B:
0: [-206 87 180 -30 96 156 -17 -94 -113 15 158 -67 -57 118 0 -210 83 135]
1: [-176 28 109 14 113 157 -67 -149 -140 39 66 -16 -61 77 83 -129 31 143]
2: [-57 -101 -63 3 -47 -42 -132 80 4 70 30 131 -177 -72 95 43 -139 -53]
3: [253 -188 -43 63 0 -127 278 317 80 133 -63 77 34 -212 269 54 -5 -21]
4: [11 -97 101 191 84 35 224 230 -9 217 -44 190 -6 -117 333 136 -63 -118]
5: [-117 -6 12 -157 14 92 -145 -66 11 63 235 -26 -49 70 -134 -135 -16 268]
6: [212 -246 -21 -8 15 -114 240 284 75 280 118 160 3 -261 249 123 -200 71]
7: [215 -140 -79 -31 10 -26 206 262 160 155 37 36 145 -106 77 38 63 196]
8: [-63 -79 97 -102 120 75 34 -88 -112 179 231 14 -46 -54 92 -95 -126 270]
9: [61 -21 102 -90 40 109 254 287 203 243 294 21 206 -8 -82 -30 75 277]
10: [-122 -77 37 180 31 78 -5 92 -23 169 -70 198 -88 -62 263 141 -125 -155]
11: [209 -143 10 138 39 -100 302 319 32 110 -118 96 12 -171 329 63 48 -95]
12: [-182 30 152 52 137 180 -5 -132 -158 64 40 -16 -36 68 143 -122 36 108]
13: [351 -145 -297 103 -54 -189 67 213 62 -197 -447 -57 9 -90 226 -28 306 -45]
14: [-120 99 165 -26 33 52 51 -11 -111 -121 68 -167 -90 87 10 -316 188 12]
15: [-149 88 -30 62 -6 145 -149 23 47 -86 -101 -8 -5 174 -49 -78 228 31]
16: [-163 -5 218 195 130 160 178 173 -36 263 76 219 -7 -20 258 125 -80 -88]
17: [-28 -68 -214 -166 -66 27 -312 -44 101 -2 70 30 -63 62 -176 -29 -3 257]
18: [-56 -77 96 -92 94 63 31 -85 -112 143 219 -14 -55 -60 86 -127 -110 230]
19: [248 -159 -54 -48 -13 -96 246 314 148 149 77 25 90 -166 102 10 24 125]
20: [-39 -30 -131 -143 -55 24 -214 -7 73 -26 92 -13 -65 58 -146 -94 44 208]
21: [-99 -64 82 14 104 52 -29 -158 -215 52 29 -5 -140 -44 209 -115 -83 82]
22: [19 -134 -217 -152 -85 -49 -254 9 92 49 88 68 -109 -40 -95 10 -105 188]
23: [-44 -22 -74 -88 6 42 -151 -68 -22 -48 19 -56 -60 65 -44 -133 81 183]
24: [47 -86 -135 -254 -112 -108 -177 13 63 -55 192 -100 -126 -33 -179 -202 -23 210]
25: [-91 -57 107 -18 136 107 15 -123 -151 141 128 22 -53 -28 155 -85 -82 200]
26: [219 -138 -63 -55 -11 -41 227 286 175 151 80 8 140 -121 53 2 60 181]
27: [146 1 -64 25 28 58 148 215 150 -18 -106 -54 183 62 8 -70 327 169]
28: [101 -106 148 29 -20 -45 365 347 114 209 177 28 61 -191 168 -35 -53 -54]
29: [46 -168 -12 139 1 -111 79 198 -42 137 -83 202 -175 -192 346 130 -179 -206]
30: [293 -312 -130 -50 -9 -195 182 272 72 267 69 179 -42 -323 262 161 -253 91]
31: [51 -148 -200 -264 -130 -120 -253 42 106 37 213 24 -154 -70 -181 -63 -148 229]
32: [201 -163 -94 -175 -35 -40 136 233 202 205 234 12 125 -136 -63 -8 -44 303]
33: [132 -120 -193 -197 -171 -264 -163 144 61 -127 69 -35 -251 -99 -85 -147 -37 5]
34: [-281 173 117 21 27 293 -90 34 104 40 122 -4 85 244 -171 -89 206 134]
35: [115 -104 -278 -109 -65 -110 -246 -3 28 -132 -134 -10 -130 3 -21 -60 90 149]
36: [31 -33 179 210 52 43 367 317 25 153 -45 79 71 -97 305 22 75 -170]
37: [-187 10 -1 45 165 258 -179 -214 -109 97 -20 77 13 142 83 19 45 271]
38: [-9 -123 -78 -144 -144 -130 -119 122 75 67 199 50 -204 -123 -49 -55 -193 -3]
39: [-43 -124 73 -184 89 27 -11 -107 -110 209 330 19 -89 -97 38 -105 -227 323]
40: [49 -134 18 181 78 -34 133 193 -58 160 -119 210 -85 -132 369 151 -83 -121]
41: [24 -121 -92 60 -82 -128 -55 145 -7 2 -101 102 -200 -122 183 22 -86 -184]
42: [22 -70 -48 -96 -33 -72 -74 -35 -72 -84 9 -102 -136 -48 54 -200 22 61]
43: [-97 -52 -15 79 130 112 -118 -213 -207 7 -137 21 -91 28 236 -51 16 105]
44: [-156 25 87 147 7 62 -9 130 -24 43 -43 119 -128 30 156 25 12 -177]
45: [386 -294 -237 -232 -67 -238 122 273 172 185 173 53 17 -270 21 38 -140 303]
46: [-76 -45 12 112 -28 -28 -29 137 -19 23 -79 114 -161 -45 183 24 -33 -197]
47: [-15 -71 -91 -103 34 1 -167 -90 -66 0 41 10 -112 16 12 -85 -11 208]
48: [275 -228 -200 319 31 -122 164 225 -22 30 -532 167 -20 -209 557 219 73 -247]
49: [-26 -3 -146 -74 -23 45 -211 -19 45 -71 -44 -9 -45 103 -84 -70 132 175]
50: [34 -105 -183 -138 -111 -108 -219 63 70 -35 48 30 -166 -36 -74 -51 -48 79]
51: [-4 -50 -50 -215 -142 -94 -106 76 89 -44 210 -105 -116 -35 -171 -222 -19 97]
52: [57 -155 -263 -298 -93 -83 -322 -22 107 76 233 68 -138 -42 -214 -4 -179 352]
53: [55 -73 -12 -116 -29 -158 -47 -23 -136 -130 37 -118 -226 -81 81 -260 4 23]
54: [57 -93 -95 90 -160 -201 -30 191 4 -142 -206 -5 -233 -132 198 -90 17 -347]
55: [-32 12 -129 13 -32 31 -177 41 48 -110 -139 7 -62 109 -30 -61 186 42]
56: [244 -168 -240 -43 -19 -78 5 143 106 24 -129 28 53 -85 85 37 92 192]
57: [189 -109 93 164 -32 -234 346 393 -35 -12 -140 42 -141 -215 383 -55 52 -346]
58: [12 -108 -136 -140 -15 -22 -188 -90 -31 6 52 -18 -110 -28 -16 -85 -50 215]
59: [111 -26 154 113 -27 5 422 372 138 88 11 -67 142 -102 168 -107 173 -110]
60: [-110 -37 -11 -63 54 111 -127 -126 -64 59 85 -6 -52 37 18 -90 -24 211]
61: [57 -137 48 244 13 -99 187 233 -79 86 -210 160 -144 -193 455 95 -74 -330]
62: [166 -35 -58 40 20 52 186 232 152 30 -90 -34 185 14 60 -32 261 150]
63: [-212 42 373 113 90 171 315 251 22 314 310 128 31 -42 155 1 -106 -92]
64: [277 -182 -71 -51 -24 -131 251 327 142 143 67 37 70 -198 126 15 4 112]
65: [56 -78 141 137 42 23 328 308 57 190 21 95 66 -124 254 38 18 -89]
66: [-11 -181 -239 -177 -52 -43 -334 -27 67 143 149 180 -156 -58 -74 123 -247 247]
67: [-56 -29 -35 80 -33 -10 -66 97 -5 -22 -102 63 -121 -5 129 -10 34 -112]
68: [-84 25 246 275 77 125 336 279 9 141 -83 101 61 -31 327 31 106 -239]
69: [49 -275 -81 -295 74 -35 -123 -155 -74 341 424 118 -113 -207 27 29 -444 494]
70: [-64 -93 -60 -23 118 70 -171 -203 -174 49 -19 45 -117 5 155 -36 -68 219]
71: [189 -99 28 208 42 -50 333 320 37 70 -207 65 62 -129 360 41 138 -149]

[-58 171 -57 244 45 -23 118 -47 -102 85 -121 -47 21 67 143 247 -229 -3 -421 15 56 17 -2 57 -59]	42
[-178 -117 -27 -139 -3 -143 -94 -150 291 42 211 -85 183 -7 77 -73 86 -119 135 -41 -107 53 33 -110 8]	2
[-18 -79 293 -177 103 50 -128 74 117 -183 137 128 -196 28 -61 -421 250 50 211 -49 8 87 -183 20 201]	36
[17 -124 -32 -205 -77 -207 -32 46 242 152 200 -57 26 204 85 -257 -2 -40 269 -20 -286 17 79 39 109]	54
[206 160 103 -142 142 -180 124 229 13 -50 93 -62 -320 106 170 -303 -203 57 -437 1 -2 -90 -10 80 -61]	43
[89 -53 163 -389 261 69 -72 -11 268 -371 248 87 -34 -161 46 -133 42 40 21 93 252 116 -224 -225 36]	6
[26 150 -39 60 138 -99 77 -13 -2 -77 -12 -48 -77 -57 239 127 -276 19 -574 50 185 -37 -53 34 -184]	70
[126 218 135 -65 239 138 235 56 -97 -83 0 3 72 82 -113 116 -8 17 -31 10 103 169 -54 -282 194]	32
[184 249 61 201 74 127 312 158 -335 166 -236 52 -20 332 -83 174 -139 116 20 15 -76 126 8 21 271]	27
[-153 -192 45 -290 75 -269 -164 -155 266 -94 179 19 72 -115 108 -261 255 -49 214 -97 16 -28 -47 -46 -26]	10
[-9 105 -90 248 128 241 111 -156 -157 -113 -235 140 192 -29 99 629 -263 122 -205 174 322 179 -183 -24 19]	7
[-131 -154 -114 -111 -12 -175 -99 -184 242 23 113 -17 193 -30 166 58 -4 -44 121 8 -25 25 -9 -5 -49]	41
[-76 175 323 102 133 288 98 60 -90 -33 35 15 -6 149 -272 -92 215 -46 113 -85 -51 235 -94 -226 344]	9
[-10 118 87 125 -141 -20 140 185 -4 385 82 -136 -26 462 -126 -250 13 -98 200 -121 -516 99 187 26 309]	15
[23 204 293 -84 209 23 60 147 35 -163 174 -68 -271 -1 -17 -352 38 -42 -404 -81 65 26 -87 -124 31]	18
[40 177 78 40 94 -92 124 98 -40 45 29 -78 -139 120 76 -130 -104 -7 -332 -57 -36 -17 22 15 14]	37
[-76 105 73 74 140 -83 -28 -34 15 -153 5 -8 -171 -122 207 -31 -125 16 -579 -7 215 -53 -111 83 -176]	21
[248 103 198 -257 193 181 123 211 94 -170 188 46 -123 146 -80 -164 -74 65 82 101 13 171 -121 -193 233]	64
[-250 -198 298 -228 58 -26 -290 -80 339 -192 309 46 -96 -100 -59 -519 398 -94 236 -124 -45 81 -157 -64 125]	16
[90 140 -318 260 98 74 226 -184 -219 10 -347 104 293 -6 254 869 -481 154 -319 221 338 95 -86 45 -113]	56
[-265 -62 -14 -21 -3 -66 -72 -215 256 92 189 -124 283 -11 1 44 115 -183 114 -75 -124 108 53 -204 43]	38
[-93 220 -42 216 35 -2 215 -54 -90 223 -58 -150 197 169 -20 250 -107 -101 -192 -59 -120 97 120 -155 77]	24
[121 174 -238 67 44 -185 302 -22 -130 240 -145 -85 216 200 151 365 -295 20 -134 33 -58 2 148 -41 -11]	35
[259 167 25 -245 289 167 220 70 72 -209 128 13 83 7 14 229 -230 59 -117 175 216 172 -108 -328 85]	45
[566 179 -131 -187 107 -113 389 335 -195 119 -129 65 -120 387 152 108 -445 241 16 178 -70 6 51 103 146]	13
[-44 91 -119 181 -81 -120 177 -29 -95 332 -109 -83 185 275 30 183 -104 -36 75 -48 -239 52 150 33 125]	55
[-16 116 2 -70 8 33 140 42 226 191 279 -220 183 219 -77 -11 -106 -173 29 -13 -295 160 146 -298 149]	31
[-57 -13 323 -154 157 147 -89 36 134 -210 187 79 -112 3 -136 -320 254 -14 155 -46 39 154 -182 -147 220]	28
[-195 -158 241 -29 33 -6 -216 -71 92 -140 46 150 -118 -24 -19 -323 322 20 220 -97 27 61 -186 110 142]	68
[61 87 315 4 88 183 40 171 -80 -59 24 109 -208 211 -170 -302 158 66 176 -43 -75 153 -135 12 327]	59
